In the rows, 128 means zero.
Each name stands for a flat space through zero: a line, a plane or more. A row that begins with a name and a colon came from that space; any other row is followed by the name of the space it lies nearest, among the names in its block.
nifazol: [183 160 105 139 108 135 148 144 143 160  97 145  60 146 123 109 189 137
  80 154]
latadiz: [135 134 161  82 145 116 126 171  96 148 123  74 165 184 128 166  59  71
 138 147]
divomrolu: [111 103 101 111 126 149 177 145 167 111 117 177 122 105 155 123 177 156
 118 119]
divomrolu: [148 186 149 230  67 164  57  97  99  74 148 122 185 196  99 110 102 152
 136 159]
latadiz: [118 146 123 165 114 169  78  99 110  99 139  89 149 165 100 165  92 126
 130 180]
divomrolu: [109 135  98 151 139 153  99  81 131 115 132 131 133 108 106 138 167 146
 137 152]
nifazol: [118 134 116 146 123 163  92  81 125 109 118 168 150 133 114 131 158 161
 146 126]
divomrolu: [170 149 145 153 103  49 130 145 126 152 146  87 111 130 116 112 101 100
  90 129]
gavkodad: [146 151 122 126 143 171 106 112 151 153 138 106 139 168 140 164 120 145
 134 155]
nifazol: [149 127 146 111 116  59 167 175 121 128  98 121 113 121 122 118 145  77
 102 137]
gavkodad: [140 170 115 145 160  67 119 116 114 161 151 100 145  87 106  85 187 101
 137 131]
gavkodad: [164 153 168 151  70  79  93 105 114  89  96 128  85 151 100 116 101 103
  99 135]
latadiz: [131 126 167 160 124 125 126 144 127 121 144 106 158 139 146 127  94 128
 155 120]
bebebgivos: [138 116  79  84 135 133 166 155 131 173 118 154  87 123 125 122 156 134
  82 122]
gavkodad: [109 112 128  72 154 139 152 138 136 133 115 174 149 120 154 119 149 136
 154  89]
gavkodad: [125  96 150 136 105 131 226 219 174  92 115 156 141 124 190 115 150 134
 124 123]
gavkodad: [102 114  95 127 107 203 114 118 119  98 121 164 152 166 116 157 116 160
 118 145]
nifazol: [105 116 125 153 104 137 106 109 114  88 129 144 160 133 109 137 114 138
 130 131]
latadiz: [175 149 190 134 138 130 141 200  93 177 118  89 148 191 150 123  89  96
 154 127]
divomrolu: [104 139 107 165 138 136  88  69 131 108 150 134 157  96 109 123 161 153
 151 132]
nifazol: [181 189 143 172 117  94 150 196 142 165 193  22 148 176 151 112  75  94
  97 170]
latadiz: [137 116 146  53 131 127 157 158 122 139  93 152  76 141 148 115 106 108
 120  95]
latadiz: [141 137  70 144 152 100 166 154 126 184 131 157 158  95 110 101 241 136
 108 134]
nifazol: [138 145 119 130 105 147 109 119 129 114 126 111 113 163 116 148 102 124
 102 160]
nifazol: [137 122 104 112 142 134 139 123 134 160 116 136  77 108 124 125 158 135
 111 127]
nifazol: [134 127 121 126 113 172 145 153 137 126 135 112  86 151 146 128  93 137
 105 141]
latadiz: [ 83  83 104 101 150  87 125  86 118 123 120 180 140  53 104 120 168 136
 142  81]
gavkodad: [126 124 112  87 151 133 124  91 152 143 110 159  92 102 134 131 166 143
 132 111]
bebebgivos: [151 191 133 160 129 136  82  86 147 125 160  85 135 150 129 120 125 133
 138 156]
gavkodad: [126 126 107 140 130  87 145 130 133 135 140 130 128  89 118 108 163 124
 112 124]
bebebgivos: [124 154  88 102 150  96 121  93 162 145 173  87  99  92 127 120 129 120
 102 136]
nifazol: [163 134 106 130 107 170 132 115 146 146  90 177  56 143 128 122 173 167
  96 131]
bebebgivos: [139 144  92 159 113 141 146 146 140 136 152 105 106 129 125 117 140 137
  89 159]
bebebgivos: [140 158 114 184 134 157  85  93 144 148 183  52 116 137 123 149  92 146
 124 170]
gavkodad: [201 184 145 219 120  94 119 142 176 176 178   4 115 157 138 162 107 115
  97 208]
nifazol: [108 118 121  96 113 162 100  93 122  88  96 147 107 148 110 162 107 126
 120 146]
gavkodad: [137 122 124 111 125  74 139 106 149 130 111 152  82  81 124 108 166 124
 110 106]
divomrolu: [127 123 110 117 123 145 151 109 176 102  98 152  62  98 142 133 183 142
 110 149]
latadiz: [135 129 129 127 133 144 147 123 132 125  83 216 120 105 139  83 226 159
 155  92]
divomrolu: [141 134 171 137 127  80 145 133 170 115 150  70  79  96 163 118  91 106
 130 127]
bebebgivos: [128 119 134  97 142 153 116 104 142 130 101 121  82 131 132 163 121 125
 133 143]
bebebgivos: [173 126 127 147 145 178  81  99 102 209 100 114  74 164 100 176 125 151
 126 149]
bebebgivos: [154 127 114  86 112 128 169 170 114 142  66 199 101 149 123 105 190 122
  97 118]
divomrolu: [123 126 116 111 156  87 130  98 153 143 131 128 117  78 128 126 170 124
 134 118]
gavkodad: [114 110 175 130  95  90 129 164  70  89 117 136 151 139 115  97  67  93
 137  94]
nifazol: [154 134 114 163  72 160 108 115 139 115 127 133  93 173 115 148  92 159
  77 152]
divomrolu: [134 100  72  77 127 160 161 162 103 167  76 173  91 149 100 155 168 125
  76 148]
latadiz: [122 121 136 132 120 112 141 111 171 105 138 147 118  97 155 114 138 150
 132 104]
bebebgivos: [136 133 125 109 151 135 102 103 125 165 136 120 127 136 125 143 114 136
 138 116]
bebebgivos: [ 78  93 110 134 166  80 150 112 138 134 183 127 143  24 140  84 144 141
 155  70]
divomrolu: [148 137 161 154 106 100 139 165 128 127 154  81 128 147 143 119  69 109
 117 130]
latadiz: [ 98 108 112 131 118 127 106  84 136  97 143 127 111  99 114 139 103 140
 119 124]
latadiz: [136 159 110 126 140 135  69  65 121 134 109 119 132 143  88 164 159 121
 131 169]
bebebgivos: [ 89  96 138 149 144 146 127 122 135 112 166 106 154  99 147 139  89 145
 162 113]
divomrolu: [167 171 136 173 104 131 100 121 130 122 124  51  74 161 105 154 108  98
  95 208]
[ 97  77 159  97 135 171 147 157 110 112 113 142 117 132 154 139  71 131
 158  96]  gavkodad
[106 134 121 100 128 109 153 158 128 115 163 154 208 136 150  93 114 130
 136  86]  bebebgivos
[137 131 147 124 150  68 204 226 122 156 155  69 133 103 159  86 124  73
 125 126]  nifazol
[134 122 110  69 150  67  99  95 116 179 134 101 114 120  95 163  92  97
  99 119]  bebebgivos
[161 150 171 178  83 187  87 122 125  97 111  80  88 203 126 170  58 128
 121 186]  gavkodad
[128 116 134  91 128 114 148 159 103 141 109 187 176 145 132 107 140 128
 137  81]  bebebgivos
[120 141 130 120 126 133 103 107  98 110 110 148 126 130 107 109 141 120
 140 122]  gavkodad
[107 134 169 159 107 211 112 139 122  66 138 131 168 178 161 124  73 153
 175 127]  divomrolu
[169 185  96 180 110 123  73  81 133 154 151  99 140 162  89 144 146 142
  94 176]  nifazol
[121 104 151 104 130 112 193 204 132 129 135 137 153 128 170 103 108 115
 135  93]  latadiz
[110 134 156 198 116 134 122 135 124  88 165 116 192 122 142 101 115 144
 168 121]  bebebgivos
[162 159 136 133 138 102  85 124  84 174 126  55 114 164  84 157  92  79
 112 173]  divomrolu
[133 109 136 126 115 168 126 139 125 122  99 118 102 162 125 175  99 125
 117 161]  bebebgivos
[170 148 100  49 154 101 184 155 152 186  73 197  80 116 144  90 242 122
 103 103]  latadiz
[139 152 137 160 120 154  88 108 113 117 128  70  95 152 106 151  97 111
 124 182]  divomrolu
[138 171 175 156 151 165  94 135  82 124 121  74 124 155 126 108 116  96
 184 155]  gavkodad
[ 93  82 122 108 140  99 139 107 146 107 123  96  68  63 121 160 111 105
 116 142]  bebebgivos
[161 153 108 160 148  83 160 128 188 165 147  92  93  79 144 119 204 129
 107 158]  gavkodad
[105 118 118  97 151 126 137 125 114 119 105 144 123 101 119 123 164 110
 142 128]  nifazol
[111 139 111 113 124 186 106 105 123  97 114 136 115 151 120 142 126 135
 129 154]  nifazol
[120 136 151 143 138 127 121 134 129 121 156 100 168 134 144 126  99 124
 156 124]  divomrolu
[117 138 132 125 141 197 144 141 133 111 118 164 132 136 161  97 163 155
 166 115]  nifazol
[ 62  68 127  77 155 200 161 168  94 109 119 177 167 125 153 125 104 142
 175  83]  gavkodad
[120 115 108 124 117 152 142 133 131 118 114 165 124 129 128 125 151 147
 117 125]  divomrolu
[124 134  91  89 125 140 149 110 160 111  98 189  97 110 134 112 201 146
 108 124]  latadiz

Each name stands for a flat space through zero: a line, a plane or more. A row that begins with a name and a colon came from that space; any other row is followed by the name of the space it lies nearest, among the names in its block.
pup-zefed: [ 58 116 153 112 119 143 121  98 135 159  69  94 160  90 113  84 159 119
 130  92]
laso-nugif: [191 142 110 166 189  60 126 220   8 129 178 110  74 151 114 164 105 215
 156 157]
gof-refa: [151 164 138 137 119 120 133 150 124  97 104 129 121 143 124 157 116 107
 137 163]
laso-nugif: [131 135 126 140 157 141 125 129  95 142 160 140 155  98 123 146 115 147
 114 128]
laso-nugif: [108 126 134 107 120 144 137  97 134 137 130 144 168  99 141 119 136 112
 114 112]
bimi-fini: [139 129 119 116 131 148 135  82 113 138 127 114 151 150 119 156 144 136
 123 140]
bimi-fini: [138 167 157 157 125 110 114 184 103 103  48  88  96 164 102 151 124 122
 140 166]
laso-nugif: [106  99 112 130 115 139  98 111 152 153 105 130 132 129 128  91 126 130
 104 104]
gemuf-lipo: [105 105 124 103 122 118 120 117  93 157  86  95 136 154 126 103 162 162
 130 104]
gemuf-lipo: [190 128 106 150 150 115 112 188  83 119 180 173 110 165 156 162  91 167
  87 145]
bimi-fini: [104  65  44  80 122 148 122  63 148 168 216 162 163 108 140  76 142 185
 164  65]
bimi-fini: [130 155 142  99 134 130 151 141  71 120 138 150 179 112 149 154 136 140
 126 129]
gemuf-lipo: [131 105 156 109 101 116 149  82 172 133 115 140 122 132 165 108 142  69
  72 120]
pup-zefed: [134 107 136 139 130 158 128 106 177 131 156 141 117 138 138 136 124 106
  89 125]
laso-nugif: [ 84  36 104  72 121 164 113  14 119 221 132 129 194 135 160  71 180 163
  45  51]
zosof-zib: [122 162 116 147 147 180 128 143 155 102 196 175 166  68 115 160  90 122
 155 135]
gemuf-lipo: [110 163 191 165 126 132 144 168 193  85  98 102  81 107 106 141 119  62
 149 155]
gemuf-lipo: [106 156 125 121 122 150 134 149 148 100 140 142 147  98 118 133 121 124
 180 127]
zosof-zib: [128 144 103 128 128 156 123 160 145 101 167 156 136 125 123 144 111 147
 170 129]
zosof-zib: [150 170 123 163 132 125 122 180 143  85 134 134  99 125 104 156  93 119
 172 165]
laso-nugif: [173 146 134 127 122  89 136 147  84 114 104 130 115 164 145 150 123 124
 107 158]
gof-refa: [108 137 136 110 126 139 129 121 104 137 114 140 174 102 137 124 133 129
 116 115]
zosof-zib: [133 148 136 118 128 120 145 141 109 113 134 135 139 118 134 141 129 125
 143 136]
pup-zefed: [ 98  86  77 102 145 150 106  63  82 194 153 128 190 101 119  97 146 192
 121  81]
gof-refa: [159 140 126 117 139 131 139 133  83 123 147 141 147 152 143 167 130 148
 112 144]
gof-refa: [148 185 171 143 111 114 138 166 128  82  74 140 128 125 136 160 107  70
 113 173]
gof-refa: [115 182 158 148 107 155 130 194 188  60  93 122 102 139 105 157 114  88
 185 160]
gof-refa: [173 161 105 150 130 104 118 151  99 106 118 130 111 149 112 158 101 136
 148 170]
gof-refa: [125 125 107 139 129 132 110 142 135 127 124 118 112 140 109 122 122 148
 154 128]
gof-refa: [ 96 132 133 108 119 147 122 121 118 137  98 125 166 117 127 117 142 134
 131 111]
zosof-zib: [171 150 135 151 135  89 134 161 100 107 103  94  75 175 112 159 125 133
 147 171]
zosof-zib: [132 132 147 117 109 139 140 118 155 112 108 127 125 155 140 140 140  99
 115 137]
bimi-fini: [104 191 151 146 153 148 126 208  82  95 112 112 149 101  92 167 118 156
 192 146]
gof-refa: [149 134 102 124 133 109 128 108  93 137 135 132 142 121 123 133 121 142
 135 139]
gemuf-lipo: [104  90 141 114 107 155 129 102 196 135 123 125 112 153 144 104 150 105
 103 102]
bimi-fini: [155 134 131 135 121  85 126 195 107 103  99 103  65 192 129 131 132 150
 155 146]
laso-nugif: [ 78 199 171 169 137 222 143 141 236  66 155 141 156  39  78 177  97  53
 191 155]
gemuf-lipo: [162 102 133  99 143 137 173  73 119 140 199 137 136 154 159 164 155 130
  94 128]
zosof-zib: [147 167 137 167 140 122 129 202 139  79 120  89  60 167  86 168 117 138
 202 171]
bimi-fini: [110 155 151 130 136 136 136 135 117 123 132 149 167  67 131 132 115 107
 122 127]
gemuf-lipo: [139 146 128 118 120 119 144 115 130 114 144 157 149  98 142 133 116 102
 127 137]
pup-zefed: [163  65  39 118 104  89  78 105 122 167 140 164 108 172 154  68 107 174
  95 100]
pup-zefed: [ 95 120 125 116 145 107 138 134  98 146 142 104 130  89 113  99 146 161
 177 101]
laso-nugif: [ 91 137 159  83  97 133 151 106 136 122  91 140 174 104 155 108 154  91
 120 108]
pup-zefed: [106 124 167 136 120 117 145 159 183 108 139 135  92  99 143 103 125  86
 131 115]
bimi-fini: [104 149 102  99 130 118 130 164  77 121 147 151 172  86 130 112 126 173
 188 105]
gemuf-lipo: [135 135 127 161 121 119 105 137 156 123 108 140 111 109 121 114  96  98
 108 140]
bimi-fini: [116 142 124 121 126 111 131 141 113 124 131 144 146  86 131 110 119 127
 148 120]
gof-refa: [122 179 125 150 134 143 133 176 156  80 166 160 135  70 110 147  89 111
 190 146]
zosof-zib: [113 121 109 107 128 144 129 141 122 127 155 139 144 130 133 123 137 161
 156 107]
pup-zefed: [140  71 124 102 153  91 139 114  54 180 146  92 109 177 148 113 173 194
  98  98]
zosof-zib: [144 141 106 167 160 190 115 110 159 125 207 169 156  87 110 172  84 124
 114 144]
pup-zefed: [ 80 174 161 145 119 139 138 154 179  91  99 113 126  63  93 119 119  80
 195 137]
pup-zefed: [197 115 163 147 133  93 150 161 129 106 124  94  35 237 147 173 143 118
  89 170]
laso-nugif: [145 177 148 128 133 100 150 168  87  96 131 148 143  94 138 152 110 113
 145 153]
bimi-fini: [125 107 106  93 109 103 129 116 111 142 136 160 151 118 163  91 132 138
 115 100]
gemuf-lipo: [ 97 100 128 103 113 141 129  93 147 148 108 108 136 141 129 102 159 131
 128 101]
pup-zefed: [184 178 107 150 118 112 128 178 136  70 146 167 106 141 129 168  81 110
 157 179]
[113 147 119 146 122 168 120 118 189 108 150 157 147  82 113 133  99  94
 145 134]  pup-zefed
[123 136 142 153 125 122 110 161 142 119  91 112  99 137 115 122 118 118
 127 137]  bimi-fini
[113 152 185 144 146 117 132 246  88  98  81  71  73 183 113 153 152 164
 166 138]  gemuf-lipo
[135 120 143 104 106  68 121 147  57 144  27  83 109 194 141 106 163 149
 108 129]  pup-zefed
[103 153 149 128 108 132 127 147 157 106  99 146 144  90 132 114 115  88
 135 127]  pup-zefed
[116 157 152 136 122 131 152 171 173  80 128 100  84 137 104 144 136 109
 204 146]  laso-nugif
[194 113 114 111 155  96 152 103  43 151 182 145 140 160 163 166 134 163
  76 142]  gemuf-lipo
[121  95 118 121 142 138 127 101 125 157 159 126 133 127 133 117 140 150
 110 105]  pup-zefed
[ 72 117 192 128 139 144 160 134 178 128 148 114 118  72 134 106 149  90
 129  96]  pup-zefed
[129 156 131 135 124 134 134 148 144 100 131 134 126 116 117 143 116 114
 161 144]  gof-refa
[102 126 125 113 112 142 130 106 157 128 119 130 145 110 125 110 136 114
 145 114]  gemuf-lipo
[114 118 124 101 131 128 139 156 114 127 181 173 154  97 164 110 126 149
 130  94]  bimi-fini
[103 160 154 127 107 133 134 161 167  94 123 173 150  67 147 113 103  77
 133 124]  pup-zefed
[167 148 124 156 123  53 118 200  93 101  68  74  38 194 101 129 124 149
 180 169]  zosof-zib
[106 136 140 152 124 116 105 186 144 117 101 131 105 107 121  99 108 122
 139 120]  bimi-fini
[143 183 178 153 159 128 168 187 117  79 154 107 100 117 108 191 124 113
 175 170]  gemuf-lipo
[134 150 116 105 121 103 124 146  60 128  99 141 166 123 139 127 127 151
 134 130]  pup-zefed
[ 85 144  77 120 104 169  99 122 178 115 138 169 176  69 107  97 100 128
 189 107]  gemuf-lipo
[133 135 139 138 129 154 131 121 158 117 140 139 131 128 129 149 120 105
 112 139]  pup-zefed
[ 94 103 143 119 111 163 123 109 180 134  93  94 114 167 118 116 160 120
 129 111]  laso-nugif
[ 85 113 119 142 134 153 107 142 171 137 159 152 137  68 122  90 108 129
 140  92]  bimi-fini
[170 139 145 127 130  65 147 139  68 125  87  89  91 175 130 145 145 132
 123 160]  zosof-zib
[134 136 115 135 146 142 131 115 114 131 146 111 133 130 103 152 131 148
 154 140]  pup-zefed
[ 79 101 110 121 108 173  78  96 150 167  82 146 182 111 130  83 125 132
  81  87]  bimi-fini

Each name stands for a flat space through zero: a line, a plane or more. A row that begins with a name and a colon came from that space; any other row is followed by the name of the space it lies nearest, among the names in its block.
nugbapef: [155 176  87 128 131 138 140 144 121 140 181 121  95 166 176 149 150 119
 175 123]
gunamiz: [121  49 166  82 147 145 155 100 111  92 106 114 150 171 128 140 198 103
 118 161]
devizgis: [130  59 140 115 117 182 108 147 188 124 153 140 113 125 210  95  43 164
  80 118]
gunamiz: [109 151 108 102 130 137 194 120 124 145 123 110 153 199 149 131 127 129
 169 117]
gunamiz: [107 121 111 149 100 115 105 142 133 132 127 110 122 106  93 106 109 111
 114 122]
nugbapef: [109 112 145 159 112 128 154 101 156 140  99 173 172  95 141  80  52 178
 141  73]
fubilpomap: [ 76 184 107 126 113 108 150 153 161 160 165 143 103 103 163 122  97 157
 199  89]
kefetridid: [164 238 108 136 123  89 150 139  95 160 143 142 143 129 156 171 134 113
 207 122]
kefetridid: [ 83 127 125  84 107 120 158 157 173 159 128 124 163 122 174 128  58 129
 149 113]
nugbapef: [140 124 137 141 135 149 147 122 132 131 152 143 116 151 180 130 126 144
 156 122]
devizgis: [106  94 125 119 129 148 159 118 141 137 134 115 152 164 132 122 134 108
 165 102]
fubilpomap: [126 102 159 117 167 153 105 113 129 114 117 126 117 131  87 137 162 133
 103 131]
gunamiz: [ 98 161 155 107 138  98 114 142 141 154 103 133 158  81  88 153 107 120
 143 118]
kefetridid: [ 80 169 165 176 163 119 151 154 112 199 152  80 121 172  98 203 157  60
 218 148]
fubilpomap: [151  82 139 138 137 145 139 106 123  99 113 143 123 140 152 112 129 159
  71 154]
devizgis: [173 168  95 144  93 117 116 119 109 125 116 143 155 116 123 100  96 130
 134  96]
nugbapef: [122 117 132 161 155 127 111 128 146 133 134 144 103  91 109 132 128 150
  97 132]
devizgis: [142 118 109 113 146 129 153 107 133 117 120 146 143 131 131 127 149 145
 118 120]
gunamiz: [153 107  89 153 113 155 138 115 115  96 158 126  78 170 165  90 149 153
 108 135]
devizgis: [116  49 154  97 157 127 113 130 111  93 146  96  98 138 106 172 251  67
 114 191]
gunamiz: [146 133 110 158 103 123 104 137 126 126 144 132 112 107 136 111 110 125
 123 122]
devizgis: [144 136 106  67  92 101 109 127 125 103 129 142 162  87 125 118 156  98
 171  92]
nugbapef: [142 175  89  96 106 111  82 173 118 134 170  91 100 123 121 157 159  67
 157 137]
gunamiz: [161 134 125 115 106 154 153 144 116 126 166 119 112 191 235 136 114 123
 157 152]
fubilpomap: [105 141 172 129 133 139 142 120 130 150 104 130 157 142 122 128  92 137
 159 108]
nugbapef: [155  58 150  85 144 160 145  95 122  80  97 138 146 161 151 114 149 152
  62 156]
fubilpomap: [ 73 125 124 169 104 121 127 146 162 154 148 130 105  98 133  99  76 145
 150 102]
kefetridid: [173 165 143 129 144 101  99 148 100 111 143 143  82  97 162 174 165 137
  92 198]
gunamiz: [100 135 141  98 120 141 147 153 144 157 134 101 145 165 159 144  90 108
 158 129]
gunamiz: [131 138 168 124 146  73  89 146 109 130  92 127 142  59  76 181 151  97
  80 190]
kefetridid: [157 170  85  93  90 131 134  91 121 117  82 147 206 129  85  67  84 143
 155  34]
devizgis: [136 169 102 165 122 101 121 114 130 123 122 170 114  71 110  99 111 180
 117 101]
devizgis: [138 193 117 125 125  93 129 126 118 136 107 152 145  90 110 131 113 150
 136 114]
kefetridid: [150  84 147 117 137 115  76 160 163 121 146 152 116  47 165 156 111 122
  69 165]
fubilpomap: [135  64 174  68 149 168  86 152 126 105 165  88  98 163 151 175 198  64
 131 174]
kefetridid: [163 117 140 133 131 116  92 138 129 112 137 151 111  79 152 142 131 134
  88 158]
gunamiz: [160 148 135 112 176 136 183  97 112 131 114 149 158 170 151 165 164 143
 148 134]
kefetridid: [144 200 109 106 145 115 133 132  93 129 131 112 110 156 108 160 176 121
 147 145]
nugbapef: [150 151  99 122 161 151 167 117 123 129 150 129 107 185 161 144 157 150
 135 133]
fubilpomap: [128 139 156 124 112 118  44 147 120 121 105 112 124  75  55 122 109 106
  89 131]
kefetridid: [166 121 115 136 165 126 124 117 114 107 135 139 102 125 124 152 185 137
  85 164]
nugbapef: [172 142  76 197 130 123 122 128 133 124 171 160  75 102 168 116 126 165
 101 132]
kefetridid: [102  86 160 157 140 131 142 137 141 141 136 124 113 130 155 143 120 128
 115 163]
fubilpomap: [129 138 108 119 109 111  73 152 143 113 154 136  90  65 118 117 133 129
 113 122]
nugbapef: [ 87 127 132 110 123  98 143 122 121 135  64 103 176 124  49 122 114 115
  93 138]
devizgis: [194 242  72  53  73  76 124 116  74 107  99 142 198 112 107 121 149  98
 195  79]
fubilpomap: [ 93  85 137 158 131 142 115 128 162 126 148 141  93  99 131 101 113 156
 116 112]
devizgis: [ 85 122 127 183 143 142 170 113 152 163 127 133 131 147 117 109  92 155
 153  93]
kefetridid: [129 111 164 171 129 112 127 141 144 161 133 147 151  89 161 155  88 111
 144 138]
devizgis: [136  44 126 146 146 168 125 119 158 105 150 138  95 135 163 108 129 155
  70 141]
nugbapef: [101  66 182  93 187 155 172 118 122 124  99  94 136 199 126 175 173 118
  82 200]
fubilpomap: [202  99  94 119 133 129 152  97 105  93 126 149 155 147 162 132 175 119
 106 142]
nugbapef: [ 73 123 157 181 150 121 119 182 183 200 183 121  99  90 162 179  83 102
 172 136]
fubilpomap: [130 123 117 119 154 135 110 121 136 132 147 126 130 118  86 147 180  96
 164  96]
[166 110 159  77 154 150 113 121 101 110 121 108 150 166 121 170 186  81
 132 152]  fubilpomap
[137 130 127 140 132 127  97 144 117 114 166 121  69 119 139 143 172 119
 126 157]  kefetridid
[136 104 138 183 148 123 174 110 128 145 129 150 140 136 162 143 126 137
 134 144]  kefetridid
[155  63 169 118 172 165 134  87 140 116 118 158 169 133 129 140 160 123
 141 101]  gunamiz
[ 81 192 104  83  91 133 120 149 135 162 134  84 156 157  79 113 102  83
 226  51]  kefetridid
[119  85 189 141 145 134  72 143 125 117 118 114  99  99 100 148 135 115
  68 181]  kefetridid
[144 126 153 142 147 121 112 132 113 121 126 131 107 116 129 154 148 129
  96 172]  kefetridid
[ 89  82 189 140 172 118 120 147 133 148 122 104 119 116 101 189 161  90
 103 193]  devizgis
[129  96 121 156 122 131 116 119 117 113 142 120 107 129 111 116 164 111
 128 131]  devizgis
[132  86 146 168 139 145 150  90 138 117 100 163 142 123 133  91  98 181
  92 114]  fubilpomap
[173 140 101  93 101 154  99 132 153 113 172 163 126 107 194 100 103 143
 171  65]  nugbapef
[ 97 127 150 141  93 126 130 145 149 154 141 134 142 111 165 113  70 121
 183  98]  fubilpomap
[ 74  60 144 177 118 152 168 121 147 136 149 118 104 164 163  98 115 138
 147 129]  kefetridid
[187 103  90  88 140 133 153 121 110  93 157 130 120 165 188 155 204 107
 119 165]  fubilpomap
[127  46 117 162 119 148 152 108 173 101 167 185  96  96 219  79 112 190
 117 107]  fubilpomap
[141 154  96 155 104 126 145 111 142 146 115 156 169 114 131  88  63 154
 151  64]  devizgis
[165  84 106 141 126 150 166  98 100 100 135 121 129 192 160 117 174 118
 122 145]  gunamiz
[ 77 100 137 113 131 144 131 147 143 129 146  94  89 156 130 129 140 123
 123 150]  kefetridid
[161 195  71 138  95 126 153 121 114 132 153 144 129 152 169 101 112 144
 189  80]  nugbapef
[118 126 134  85 112 130 118 141 129 121 138 115 131 134 140 132 139 105
 155 124]  devizgis
[149 157  75 168 129 122 156 121 108 131 133 120 109 162 125 120 135 141
 106 141]  gunamiz
[206 176 105 171 137 130 132 119 113 135 154 169 121 125 186 141 117 151
 143 121]  gunamiz
[149 188 110 153  88  89 113 159 116 156 137 128 141  98 149 140  81 103
 153 132]  gunamiz
